[[ 47 -37 -81  38]
 [-62  36  33 -60]
 [ -9   8  20  48]
 [-18  54 -56 -60]]
->
[[36 33]
 [ 8 20]]

[[-2 66 66 -1  7]
 [68 67 -6  1  2]
 [63 70 65 -1 66]
 [65 65 59 65  4]]
->
[[67 -6]
 [70 65]]

[[ 62  73 -69 -54  21]
 [ 30 -18  69  58  33]
 [ 34  27  11  63 -26]
 [ 72 -59  39 -68  34]
 [ 60 -36 -41  56  65]]
->
[[-18  69]
 [ 27  11]]

[[ 54 -13  33 -55]
 [-41 -79  24  62]
 [ 61 -23 -23 -46]]
->
[[-79  24]
 [-23 -23]]

[[-16 -37 -75 -25]
 [-77  44   5  -8]
 [-44  75 -12  22]]
->
[[ 44   5]
 [ 75 -12]]

[[ 72  80 -58  18]
 [ 25  52   7   6]
 [-30 -51  10  25]]
->
[[ 52   7]
 [-51  10]]
---
[[-21  17 -12  10 -18 -13   7   2 -18  11  -6 -11   1  58 -44 -11]
 [-27  26 -44  15   3  -7 -20   7  23   3   8  28   7  42 -14  28]
 [  7 -11  20 -44  -8  14  -8 -17 -28   8  -6  18  16 -12 -18 -25]]
->
[[-44 -11 -21  17 -12  10 -18 -13   7   2 -18  11  -6 -11   1  58]
 [-14  28 -27  26 -44  15   3  -7 -20   7  23   3   8  28   7  42]
 [-18 -25   7 -11  20 -44  -8  14  -8 -17 -28   8  -6  18  16 -12]]

[[ 17 -54  36  59  26 -59  58 -54]
 [ 41 -26 -30  38  36 -39 -23 -44]]
->
[[ 58 -54  17 -54  36  59  26 -59]
 [-23 -44  41 -26 -30  38  36 -39]]

[[  6   0  14  19  17   7  -1 -18 -22]
 [-50  51   6 -14  26 -14   2 -10 -64]
 [ -3   7   9  28  34  -2   8  -7  -9]
 [-38  42  -4  16  60 -12  -2 -13 -29]
 [-49  52   0 -12  33 -29   6  -5 -50]
 [-47  55   5 -21  23 -11   0  -1 -65]
 [-32  37  19   7  13  -1   4 -12  26]
 [-21  29  21  21  28  -3   2 -14 -61]
 [-12  11 -11  -9  20 -13  -9   4  11]]
->
[[-18 -22   6   0  14  19  17   7  -1]
 [-10 -64 -50  51   6 -14  26 -14   2]
 [ -7  -9  -3   7   9  28  34  -2   8]
 [-13 -29 -38  42  -4  16  60 -12  -2]
 [ -5 -50 -49  52   0 -12  33 -29   6]
 [ -1 -65 -47  55   5 -21  23 -11   0]
 [-12  26 -32  37  19   7  13  -1   4]
 [-14 -61 -21  29  21  21  28  -3   2]
 [  4  11 -12  11 -11  -9  20 -13  -9]]

[[ -4   0  13 -20   0  -1  -1  -3  43  10  -5  13   2]
 [-17   0   5   0  -1   1   1   5  58   3   1   4   2]
 [ 13   0 -23  14   0   0  -2  -2  -2 -15  -4 -18  -7]
 [ 20  -1 -10  -4   1   0  -1  -7 -78  -5  -2  -7  -2]
 [ -1  -1  11 -37   0   0  -2  -8  23  12 -10  13   3]
 [ 20   0 -34  17   0   1  -2  -5 -67 -21  -2 -27  -8]]
->
[[ 13   2  -4   0  13 -20   0  -1  -1  -3  43  10  -5]
 [  4   2 -17   0   5   0  -1   1   1   5  58   3   1]
 [-18  -7  13   0 -23  14   0   0  -2  -2  -2 -15  -4]
 [ -7  -2  20  -1 -10  -4   1   0  -1  -7 -78  -5  -2]
 [ 13   3  -1  -1  11 -37   0   0  -2  -8  23  12 -10]
 [-27  -8  20   0 -34  17   0   1  -2  -5 -67 -21  -2]]

[[ -4  -3  -3]
 [ 60   4  55]
 [ 13 -12 -22]
 [  4   1   3]
 [-28  26  22]
 [-12  -5 -16]]
->
[[ -3  -3  -4]
 [  4  55  60]
 [-12 -22  13]
 [  1   3   4]
 [ 26  22 -28]
 [ -5 -16 -12]]

[[-44 -31 -45]
 [-19   3  68]
 [  2  23  67]
 [  2  23  67]
 [  2  23  66]
 [ 43  51 -24]
 [-56 -39 -19]
 [ 41  52 -25]]
->
[[-31 -45 -44]
 [  3  68 -19]
 [ 23  67   2]
 [ 23  67   2]
 [ 23  66   2]
 [ 51 -24  43]
 [-39 -19 -56]
 [ 52 -25  41]]

[[ 25  28  20 -12  -6   3]
 [  8 -26  -1 -15 -33 -31]
 [-32 -35 -36 -34 -37 -65]]
->
[[ -6   3  25  28  20 -12]
 [-33 -31   8 -26  -1 -15]
 [-37 -65 -32 -35 -36 -34]]
---
[[ 69   4 -33]
 [  2  34  38]
 [ 50 -30 -20]
 [-32 -13  44]
 [-48 -40  -1]]
->
[[ 69   4]
 [  2  34]
 [ 50 -30]]

[[ 29 -58 -44   4  75]
 [ 22  47  18 -15  14]
 [ 55  24 -39 -18  67]
 [ -2 -79 -68   5  65]]
->
[[ 29 -58]
 [ 22  47]
 [ 55  24]]

[[ 27  34  -5 -62]
 [-80  63 -54  25]
 [ 23  63 -29  53]]
->
[[ 27  34]
 [-80  63]
 [ 23  63]]

[[ 13  49 -67  35 -63]
 [ 26 -47  59  66 -54]
 [  3 -57   0 -19 -70]]
->
[[ 13  49]
 [ 26 -47]
 [  3 -57]]

[[  0   1  -1]
 [  2   4 -14]
 [ 16  57  27]
 [ 31  39  -2]]
->
[[ 0  1]
 [ 2  4]
 [16 57]]

[[ -2  38 -60]
 [ 27 -32 -60]
 [ -5   1  72]
 [ 22 -48  -9]]
->
[[ -2  38]
 [ 27 -32]
 [ -5   1]]

[[ 29 -30]
 [ 58 -12]
 [ 20 -10]
 [ 15  35]
 [ 26 -15]]
->
[[ 29 -30]
 [ 58 -12]
 [ 20 -10]]
---
[[ -3   9 -26  57  57 -22 -21  15  -8]
 [-14  25  -4  27 -24  14 -11   6 -18]]
->
[[-14  25  -4  27 -24  14 -11   6 -18]
 [ -3   9 -26  57  57 -22 -21  15  -8]]

[[  2 -26  20  28]
 [ -8  26  36 -11]
 [ -5 -12  77  20]
 [ -5 -54 -24  50]
 [ 14 -56 -40  36]
 [ -3  26  34 -14]
 [-24  -8  72  18]
 [ 11  51 -13 -51]
 [  7 -29 -46  16]
 [-12  13  21 -18]]
->
[[ -5 -12  77  20]
 [-24  -8  72  18]
 [ -8  26  36 -11]
 [ -3  26  34 -14]
 [-12  13  21 -18]
 [  2 -26  20  28]
 [ 11  51 -13 -51]
 [ -5 -54 -24  50]
 [ 14 -56 -40  36]
 [  7 -29 -46  16]]

[[ 21   5   6 -60  -2  -5]
 [-12   2   8  25   0   9]
 [  2 -37 -26  27   7 -17]
 [ -1 -22  -4  18  16  14]
 [  1 -16 -12  32   1   5]
 [ -5  -1  36 -27  12   6]
 [-11  68 -30 -15  -1  -2]]
->
[[ -5  -1  36 -27  12   6]
 [-12   2   8  25   0   9]
 [ 21   5   6 -60  -2  -5]
 [ -1 -22  -4  18  16  14]
 [  1 -16 -12  32   1   5]
 [  2 -37 -26  27   7 -17]
 [-11  68 -30 -15  -1  -2]]

[[ 11 -11 -15   3]
 [ 43 -28 -52  13]
 [-20  29  29  -5]
 [ 63 -26 -73  18]
 [-10   4  10  -2]]
->
[[-20  29  29  -5]
 [-10   4  10  -2]
 [ 11 -11 -15   3]
 [ 43 -28 -52  13]
 [ 63 -26 -73  18]]

[[ 35  30 -42  23]
 [ 30  34 -52  28]
 [ 11  26 -63  37]
 [ 33  33 -50  27]]
->
[[ 35  30 -42  23]
 [ 33  33 -50  27]
 [ 30  34 -52  28]
 [ 11  26 -63  37]]

[[-29  55 -26 -47  -8  56   1 -29 -45 -60]
 [-16 -22 -17 -13  21  -7  19  25 -12  -2]
 [ -2  -1  -1  -7   2   0   3   0  -5  -7]
 [-26  46 -23 -41 -11  46  -3 -28 -40 -53]
 [  1   2   1  -2   1   2   3   0  -1  -3]]
->
[[  1   2   1  -2   1   2   3   0  -1  -3]
 [ -2  -1  -1  -7   2   0   3   0  -5  -7]
 [-16 -22 -17 -13  21  -7  19  25 -12  -2]
 [-26  46 -23 -41 -11  46  -3 -28 -40 -53]
 [-29  55 -26 -47  -8  56   1 -29 -45 -60]]
